a =
[[125 136 119 124 124 122 128 128 129 131 128 112]
 [113 116 142 145 117 116 127 127 119 117 133 141]
 [131 130 123 136 115 113 110 100 124 124 132 154]
 [115 121 135 137 123 124 123 127 113 128 120 137]
 [116 123 133 128 123 120 115 129 119 132 126 129]]
Indices start at 1.
row 1 col 1 => 125
row 2 col 11 => 133
row 4 col 2 => 121
row 1 col 2 => 136
row 5 col 6 => 120
row 5 col 9 => 119
row 2 col 6 => 116
row 5 col 2 => 123
row 1 col 5 => 124
row 2 col 5 => 117
row 1 col 11 => 128
row 5 col 8 => 129
row 2 col 10 => 117
row 3 col 4 => 136
row 1 col 4 => 124
row 2 col 9 => 119
row 4 col 11 => 120
row 5 col 10 => 132
row 2 col 12 => 141
row 3 col 10 => 124

data =
[[133 127 137 148 136]
 [131 131 127 125 127]
 [117 126 145 133 121]
 [138 126 130 152 144]
 [123 130 113  99 117]]
Indices start at 1.
(1, 1) => 133
(5, 4) => 99
(1, 3) => 137
(3, 1) => 117
(4, 4) => 152
(4, 2) => 126
(1, 5) => 136
(1, 4) => 148
(3, 2) => 126
(4, 5) => 144

B =
[[129 123 116 127 122]
 [126 105 133 130 126]
 [113 137 128 124 141]
 [133 127 122 127 127]
 [139 114 136 134 123]
 [116 135 131 125 146]
 [138 131 125 129 132]
 [141 117 137 138 124]
 [118 140 135 126 148]
 [139 133 126 128 133]
 [147 121 141 140 128]
 [120 137 127 121 149]
 [140 128 128 127 146]]
Rows and columns are counted from 1.
(1, 1): 129
(10, 3): 126
(13, 2): 128
(5, 3): 136
(10, 1): 139
(9, 3): 135
(7, 5): 132
(12, 1): 120
(6, 2): 135
(9, 4): 126
(5, 1): 139
(8, 1): 141
(4, 2): 127
(11, 1): 147
(11, 4): 140
(13, 5): 146
(11, 2): 121
(1, 4): 127
(9, 5): 148
(11, 5): 128
(7, 2): 131
(4, 1): 133

x =
[[140 123 140 140 141 139 122 141 124 138 122 122 122 123]
 [138 125 138 136 137 135 124 137 124 138 124 124 125 125]
 [121 140 122 124 122 122 140 123 141 122 142 141 143 143]
 [134 132 134 134 134 133 130 134 129 133 129 129 132 132]
 [137 121 138 136 137 135 121 136 124 138 124 124 121 122]
 [141 123 141 139 140 139 123 141 122 140 121 121 122 124]
 [138 124 138 138 139 136 123 138 125 137 124 124 124 124]
 [133 132 133 133 132 131 130 133 131 132 130 130 131 132]
 [127 135 127 127 127 127 135 127 134 128 135 135 138 138]
 [114 142 115 118 115 115 142 115 147 116 149 147 146 146]
 [126 136 127 127 125 127 136 127 136 126 137 137 138 139]
 [138 123 138 136 137 135 123 137 125 138 124 124 123 124]
 [148 115 147 146 149 147 115 149 115 145 113 113 114 116]
 [149 111 148 146 149 146 112 149 113 147 112 112 109 112]
 [125 133 126 127 127 125 133 125 134 127 135 135 137 136]]
Rows and columns are counted from 1.
(1, 1): 140
(15, 10): 127
(14, 8): 149
(3, 11): 142
(14, 12): 112
(5, 4): 136
(13, 8): 149
(6, 11): 121
(12, 1): 138
(2, 14): 125
(14, 10): 147
(14, 3): 148
(12, 14): 124
(2, 4): 136
(1, 14): 123
(10, 3): 115
(14, 2): 111
(9, 12): 135
(11, 6): 127
(14, 6): 146
(12, 2): 123
(4, 12): 129
(4, 5): 134
(9, 7): 135
(10, 11): 149
(9, 8): 127
(10, 13): 146
(1, 3): 140
(11, 13): 138
(15, 4): 127
(3, 5): 122
(3, 14): 143
(5, 10): 138
(3, 10): 122
(9, 2): 135
(5, 14): 122
(15, 7): 133
(6, 2): 123

m =
[[109 112 140 130 138 115 136 128 109 134 128 151 146 141]
 [119 119 134 135 124 127 127 126 114 127 127 119 141 131]
 [123 139 127 124 133 123 132 132 126 103 125 141 144 146]
 [134 126 126 128 127 119 128 122 123 115 140 135 125 130]
 [144 138 130 126 138 115 120 129 134 129 121 127 133 126]
 [124 129 140 142 140 121 125 127 106 120 136 127 150 134]
 [139 137 123 121 124 119 127 125 145 121 137 111 129 150]
 [132 131 132 125 116 121 141 115 131 127 132 122 125 134]
 [133 125 128 133 137 116 124 128 139 126 133 131 139 140]
 [131 122 128 135 131 137 126 141 118 123 118 128 131 134]
 [125 125 126 130 128 120 137 116 122 123 133 111 129 138]]
Rows and columns are counted from 1.
(1, 1)	109
(4, 7)	128
(2, 1)	119
(8, 12)	122
(10, 1)	131
(2, 4)	135
(9, 13)	139
(10, 11)	118
(6, 12)	127
(8, 6)	121
(6, 13)	150
(9, 11)	133
(7, 8)	125
(5, 4)	126
(11, 7)	137
(7, 9)	145
(4, 13)	125
(10, 2)	122
(8, 11)	132
(3, 12)	141
(9, 5)	137
(7, 3)	123
(10, 9)	118
(7, 10)	121
(5, 3)	130
(11, 3)	126
(2, 5)	124
(5, 6)	115
(8, 1)	132
(6, 4)	142
(9, 10)	126
(3, 5)	133
(3, 6)	123
(1, 13)	146

A =
[[142 130 143 132 134 130 144]
 [142 134 145 129 137 125 151]
 [134 133 149 142 133 136 142]
 [147 133 142 127 141 123 143]
 [138 132 148 139 134 136 149]]
Rows and columns are counted from 1.
(1, 1) => 142
(3, 5) => 133
(3, 2) => 133
(1, 4) => 132
(3, 4) => 142
(3, 3) => 149
(4, 6) => 123
(1, 5) => 134
(4, 1) => 147
(4, 7) => 143
(3, 6) => 136
(2, 7) => 151
(5, 2) => 132
